Below is a small trained network, with its code and all its weights. Each question gives an input and a class and asks what happens when units are switched off, that is, made to give their printed mean instead of their output.

import numpy as np


def w(rows, s, z=0):
    codes = np.array(rows[::2]) - 128.0
    scale = np.full(codes.shape[1], s)
    scale[-1] = z or s
    return codes * scale


def norm(h):
    return h / np.sqrt((h * h).mean(-1, keepdims=True) + 1e-5)


def f(y):
    return y / 2 * (1 + np.tanh(0.7978845608 * (y + 0.044715 * y**3)))


def log_softmax(a):
    a = a - a.max(-1, keepdims=True)
    return a - np.log(np.exp(a).sum(-1, keepdims=True))


def net(x, mask):
    res = np.array(x, float).reshape(1, 2) / 4 @ E
    u = 0
    for l in range(2):
        y = f(norm(res) @ A[l][:, :-1].T + A[l][:, -1])
        res = res + np.where(mask[u : u + 12], y, B[l][:, -1]) @ B[l][:, :-1]
        u += 12
    return log_softmax(norm(res)[-1] @ U[:, :-1].T + U[:, -1])


A, B = {}, {}
E = w([
[79,134,35,66,108,133,111,250,59,124,189],'x0',
[159,133,105,153,60,173,68,110,139,149,159],'x1',
],0.0015)
A[0] = w([
[71,115,124,55,210,68,207,191,70,82,109,10],'0.n1',
[158,147,184,176,153,111,152,62,201,126,78,76],'0.n2',
[126,108,129,128,130,120,126,126,124,137,124,103],'0.n3',
[129,127,131,126,135,134,132,129,133,125,127,69],'0.n4',
[69,142,73,66,100,155,95,251,77,155,181,10],'0.n5',
[139,96,87,139,46,189,37,128,118,169,176,193],'0.n6',
[118,140,118,121,132,123,133,140,121,133,135,112],'0.n7',
[188,100,126,169,47,194,50,73,136,168,141,31],'0.n8',
[133,145,114,130,98,146,93,118,129,139,141,167],'0.n9',
[192,105,125,173,44,195,49,71,140,167,138,62],'0.n10',
[132,120,126,128,130,122,125,125,120,129,128,128],'0.n11',
[140,102,86,137,52,194,42,128,125,161,170,196],'0.n12',
],0.0026,0.0011)
B[0] = w([
[104,204,128,209,106,118,103,179,229,145,189,215],'0.n1',
[148,66,104,66,127,161,127,112,16,126,146,217],'0.n2',
[133,128,121,130,132,114,139,134,118,131,150,124],'0.n3',
[118,123,113,120,129,101,133,138,112,127,142,118],'0.n4',
[141,5,162,78,143,180,104,41,90,130,84,251],'0.n5',
[197,177,115,141,68,147,163,113,150,90,140,204],'0.n6',
[123,94,139,127,130,151,110,133,135,127,118,128],'0.n7',
[109,172,63,159,103,82,91,172,191,140,158,185],'0.n8',
[151,145,125,140,102,131,113,118,146,120,117,143],'0.n9',
[101,180,61,172,92,77,82,173,202,141,168,195],'0.n10',
[128,127,128,124,128,130,127,128,132,128,123,128],'0.n11',
[196,179,117,143,68,146,155,116,145,94,142,199],'0.n12',
],0.0025,0.0031)
A[1] = w([
[139,124,80,117,97,133,115,172,92,126,168,46],'1.n1',
[151,118,65,109,89,133,113,160,87,120,167,84],'1.n2',
[155,125,122,165,96,119,63,87,147,167,144,130],'1.n3',
[22,164,134,150,165,97,142,251,177,156,126,82],'1.n4',
[118,147,120,169,119,162,113,157,160,128,138,29],'1.n5',
[140,134,125,157,121,108,98,97,148,167,155,89],'1.n6',
[130,127,122,131,126,122,130,121,112,140,157,128],'1.n7',
[100,92,142,113,205,129,107,101,107,142,80,45],'1.n8',
[194,152,74,160,65,135,70,63,157,138,155,205],'1.n9',
[122,76,144,91,221,100,151,107,55,146,83,31],'1.n10',
[143,106,147,114,128,137,133,105,126,120,57,1],'1.n11',
[178,146,156,169,106,182,138,100,164,106,77,123],'1.n12',
],0.0031,0.00053)
B[1] = w([
[169,152,187,154,142,115,148,52,132,120,54,148],'1.n1',
[165,140,193,147,161,129,160,48,121,120,55,164],'1.n2',
[74,74,128,108,179,104,114,151,115,133,88,173],'1.n3',
[123,23,168,95,141,250,100,117,224,132,247,190],'1.n4',
[149,142,181,121,158,127,191,137,146,110,115,136],'1.n5',
[115,90,114,113,153,94,122,145,114,129,85,143],'1.n6',
[116,123,146,135,148,121,133,142,146,114,84,132],'1.n7',
[152,231,115,173,122,95,175,150,189,125,160,160],'1.n8',
[52,75,187,101,224,131,141,145,105,146,85,253],'1.n9',
[160,250,157,164,146,84,204,127,171,108,111,198],'1.n10',
[129,151,91,121,78,146,110,161,115,122,161,132],'1.n11',
[65,140,98,72,165,123,131,230,69,122,178,154],'1.n12',
],0.0023,0.003)
U = w([
[87,169,98,102,123,83,136,198,35,142,191,63],'0',
[116,132,124,130,124,93,149,156,97,148,154,23],'1',
[117,129,125,138,115,82,142,154,78,156,181,2],'2',
[174,78,124,66,91,201,128,88,58,95,94,172],'3',
[73,60,130,145,203,45,73,100,113,175,62,154],'4',
[95,96,164,122,169,181,146,166,227,134,255,149],'5',
[154,197,68,181,65,89,82,151,226,120,114,156],'6',
[163,246,166,157,183,43,239,93,114,126,127,175],'7',
],0.0092,0.0052)

Each question gives the input, the list of numbers given to net, and the class t.
The units are the neurons (one row each of A and B). Each row of codes is followed by its name. A weight is (code - 128) times the scale printed after its matrix; where a second scale follows, it is the last column's (A, B and U).
mask holds one flag per neuron, layer by layer. A switched-off neuron (its flag False) gives its mean, the last column of its row in B, instead of its output. The means were averaged over made-up inputs and are rounded, as every weight is.
A unit's drop is (log p(t) with every unit on - log p(t) with that unit switched off) / (log p(t) with every unit on - log p(t) with every unit switched off).
unit that matters most: the unit with the biggest drop
k most important neurons: the k neurons with the biggest drops, biggest first
top k neurons in layer l: the k neurons of layer l with the biggest drops, biggest first
drop when u is switched off: that unit's drop, to one decimal
input [-1,2], class 6: unit that matters most => 0.n10
input [-2,-7], class 5: top 2 neurons in layer 0 => [0.n1; 0.n5]
input [8,-4], class 5: 2 most important neurons => [0.n1; 0.n2]
input [-2,2], class 4: top 2 neurons in layer 0 => [0.n1; 0.n2]
input [-4,5], class 4: top 2 neurons in layer 1 => [1.n9; 1.n3]
input [-1,-6], class 5: 2 most important neurons => [0.n1; 1.n4]
input [5,-4], class 5: 2 most important neurons => [0.n1; 0.n2]
input [-1,1], class 4: 3 most important neurons => [1.n9; 0.n1; 0.n2]
input [7,-8], class 5: 2 most important neurons => [0.n1; 1.n4]
input [0,0], class 0: top 2 neurons in layer 0 => [0.n2; 0.n1]
input [1,3], class 6: top 2 neurons in layer 0 => [0.n10; 0.n6]
input [6,-7], class 5: drop when 0.n1 is switched off => 0.9
input [4,-8], class 5: drop when 0.n1 is switched off => 0.3
input [-8,8], class 4: unit that matters most => 1.n9
input [1,-7], class 5: drop when 1.n4 is switched off => 0.1
input [6,0], class 3: drop when 1.n4 is switched off => 0.0
